[[129 134 139 122 130 129 132 122 123 129 132]
 [134 127 127 130 132 135 104 131 129 134 131]
 [123 125 123 133 122 123 128 131 133 122 123]
 [134 131 132 125 134 134 126 126 125 134 133]
 [127 133 135 123 128 126 136 123 124 127 129]
 [128 134 138 123 129 128 133 122 123 128 131]
 [134 127 128 129 132 135 113 130 129 133 131]]
:
[[123 125 123 133 122 123 128 131 133 122 123]
 [134 127 127 130 132 135 104 131 129 134 131]
 [134 127 128 129 132 135 113 130 129 133 131]
 [134 131 132 125 134 134 126 126 125 134 133]
 [127 133 135 123 128 126 136 123 124 127 129]
 [128 134 138 123 129 128 133 122 123 128 131]
 [129 134 139 122 130 129 132 122 123 129 132]]

[[128 136 123 129 141 126 121 133]
 [119 136 140 129 124  98 117 137]
 [121 135 135 143 140 132 122 124]
 [127 128 141 131 137 116 129 130]
 [136 133 146 120 125 145 133 138]
 [126 118 136 125 120 133 124 124]]
:
[[128 136 123 129 141 126 121 133]
 [121 135 135 143 140 132 122 124]
 [126 118 136 125 120 133 124 124]
 [119 136 140 129 124  98 117 137]
 [127 128 141 131 137 116 129 130]
 [136 133 146 120 125 145 133 138]]

[[120 139 137 130]
 [121 137 135 133]
 [122 146 147 105]
 [142 133 136 101]
 [121 142 141 119]
 [116 142 139 130]
 [142 115 114 151]
 [131 125 123 145]]
:
[[142 115 114 151]
 [131 125 123 145]
 [121 137 135 133]
 [142 133 136 101]
 [120 139 137 130]
 [116 142 139 130]
 [121 142 141 119]
 [122 146 147 105]]

[[146 124 149 144 118 151 110 143 150 109 111 105 137 136]
 [127 120 108 118 107 126 109 118 111 108 138 124 145 124]
 [138 133 148 136 110 130 113 147 141 120 145 141 131 117]]
:
[[127 120 108 118 107 126 109 118 111 108 138 124 145 124]
 [138 133 148 136 110 130 113 147 141 120 145 141 131 117]
 [146 124 149 144 118 151 110 143 150 109 111 105 137 136]]

[[124 128 142 139 126]
 [131 136 139 150 118]]
:
[[131 136 139 150 118]
 [124 128 142 139 126]]

[[129 129 129 128 128 128 129 128 130 128 129 130 130 122 128]
 [135 114 118 134 134 139 148 129 125 133 139 133 154 138 136]
 [127 128 130 128 127 127 127 128 130 127 125 125 126 120 127]
 [128 135 137 129 127 127 127 128 135 128 126 125 129 121 128]
 [129 120 113 129 129 132 133 128 113 129 131 128 131 133 129]]
:
[[129 120 113 129 129 132 133 128 113 129 131 128 131 133 129]
 [135 114 118 134 134 139 148 129 125 133 139 133 154 138 136]
 [129 129 129 128 128 128 129 128 130 128 129 130 130 122 128]
 [127 128 130 128 127 127 127 128 130 127 125 125 126 120 127]
 [128 135 137 129 127 127 127 128 135 128 126 125 129 121 128]]

[[113 129 104 138 127 135 143 121 129 114 134 122 137 107 139 116]
 [135 115 143 128 126 126 129 122 138 116 136 131 129 128 123 135]
 [133 119 115 126 130 130 148 108 146 123 140 121 128 124 153 116]
 [137 114 134 119 140 117 140 124 136 117 137 123 126 132 117 138]]
:
[[113 129 104 138 127 135 143 121 129 114 134 122 137 107 139 116]
 [133 119 115 126 130 130 148 108 146 123 140 121 128 124 153 116]
 [137 114 134 119 140 117 140 124 136 117 137 123 126 132 117 138]
 [135 115 143 128 126 126 129 122 138 116 136 131 129 128 123 135]]
---
[[101 120 108 110 120 135 144 133]
 [101 151 137 122 124 120 127 129]
 [101 124 143 149 141 128 112 117]
 [101 121 120 123 133 149 153 136]
 [101 119 136 148 145 131 107 103]
 [101 119 116 122 126 126 121 117]]
:
[[101 120 108 110 120 135 144 133]
 [101 119 116 122 126 126 121 117]
 [101 121 120 123 133 149 153 136]
 [101 119 136 148 145 131 107 103]
 [101 151 137 122 124 120 127 129]
 [101 124 143 149 141 128 112 117]]

[[145 134 127 132 120 136]
 [129 116 129 144 120 134]
 [124 135 141 134 145 116]
 [116 146 150 135 110 119]
 [115 116 139 144 120 141]]
:
[[145 134 127 132 120 136]
 [129 116 129 144 120 134]
 [115 116 139 144 120 141]
 [124 135 141 134 145 116]
 [116 146 150 135 110 119]]

[[129 117 126 134 129 126 131 124 139 130 138 135 126 126 121]
 [128 122 129 133 126 128 129 124 138 112 135 132 127 129 120]
 [126 123 125 128 127 128 125 123 130 132 130 129 128 127 117]
 [123 150 147 131 122 128 150 153 125  99 123 132 126 137 150]
 [130 126 127 128 127 128 127 120 135 116 133 131 127 128 122]]
:
[[126 123 125 128 127 128 125 123 130 132 130 129 128 127 117]
 [129 117 126 134 129 126 131 124 139 130 138 135 126 126 121]
 [130 126 127 128 127 128 127 120 135 116 133 131 127 128 122]
 [128 122 129 133 126 128 129 124 138 112 135 132 127 129 120]
 [123 150 147 131 122 128 150 153 125  99 123 132 126 137 150]]

[[125 138 125 122 126 135 153 118 113 118 134 124 131 135]
 [123 145 115 137 132 133 132 140 121 119 125 108 135 132]
 [126 130 119 142 134 132 149 127 132 131 134 146 140 138]
 [105 119 130 116 114 132 117 124 136 136 119 131 123 139]
 [133 132 120 125 142 113 145 126 119 115 129 126 141 118]
 [123 121 123 112 125 118 128 131 141 111 137 111 124 119]]
:
[[123 145 115 137 132 133 132 140 121 119 125 108 135 132]
 [126 130 119 142 134 132 149 127 132 131 134 146 140 138]
 [133 132 120 125 142 113 145 126 119 115 129 126 141 118]
 [123 121 123 112 125 118 128 131 141 111 137 111 124 119]
 [125 138 125 122 126 135 153 118 113 118 134 124 131 135]
 [105 119 130 116 114 132 117 124 136 136 119 131 123 139]]

[[121 132 125 134 129 127 133 130 134 125 127 128]
 [128 126 133 102 129 127 124 129 108 132 129 123]
 [127 130 131 128 129 126 125 127 126 126 128 130]
 [126 131 124 133 128 125 128 127 134 125 128 130]
 [129 128 127 129 128 125 123 126 131 129 127 128]
 [124 130 126 136 130 124 139 130 142 126 125 130]
 [115 128 115 149 124 123 137 130 145 134 120 140]]
:
[[115 128 115 149 124 123 137 130 145 134 120 140]
 [126 131 124 133 128 125 128 127 134 125 128 130]
 [121 132 125 134 129 127 133 130 134 125 127 128]
 [124 130 126 136 130 124 139 130 142 126 125 130]
 [129 128 127 129 128 125 123 126 131 129 127 128]
 [127 130 131 128 129 126 125 127 126 126 128 130]
 [128 126 133 102 129 127 124 129 108 132 129 123]]

[[121 119 120 120 124 122 119 121 119 118 122 120 122]
 [ 99 103 105 106 103 109 103 104  98 103 108 101 104]
 [115 120 118 123 122 123 118 119 114 122 115 120 125]]
:
[[ 99 103 105 106 103 109 103 104  98 103 108 101 104]
 [115 120 118 123 122 123 118 119 114 122 115 120 125]
 [121 119 120 120 124 122 119 121 119 118 122 120 122]]

[[144 145 110 113]
 [111 114 143 144]
 [112 115 142 144]
 [144 146 109 112]
 [105 108 149 150]]
:
[[144 146 109 112]
 [144 145 110 113]
 [112 115 142 144]
 [111 114 143 144]
 [105 108 149 150]]
---
[[133  98 128]
 [115 136 124]
 [124 103 135]
 [113 150 114]]
:
[[115 136 124]
 [124 103 135]]

[[134 132 152 156 144]
 [149 151 132 128 139]
 [147 149 131 128 138]
 [134 132 153 157 144]]
:
[[149 151 132]
 [147 149 131]]

[[116 116 130 131]
 [127 127 141 152]
 [130 130 115 103]
 [140 140 126 125]]
:
[[127 127 141]
 [130 130 115]]

[[128 130 154]
 [151 107 128]
 [156 102 123]
 [142 116 137]
 [132 127 149]]
:
[[151 107 128]
 [156 102 123]]

[[128 155 152]
 [143 146 129]
 [130 130 134]
 [132 132 133]]
:
[[143 146 129]
 [130 130 134]]

[[110 113 144]
 [109 112 145]
 [147 148 107]]
:
[[109 112 145]
 [147 148 107]]

[[150 128 129 106 127]
 [110 128 127 145 129]
 [109 128 127 146 129]]
:
[[110 128 127]
 [109 128 127]]

[[119 138 120 138]
 [105 125 133 153]
 [130 147 110 126]
 [111 129 129 146]
 [121 139 118 135]]
:
[[105 125 133]
 [130 147 110]]

[[132 148 109 124]
 [133 149 108 124]
 [110 125 132 147]
 [122 136 121 134]
 [129 141 116 128]]
:
[[133 149 108]
 [110 125 132]]
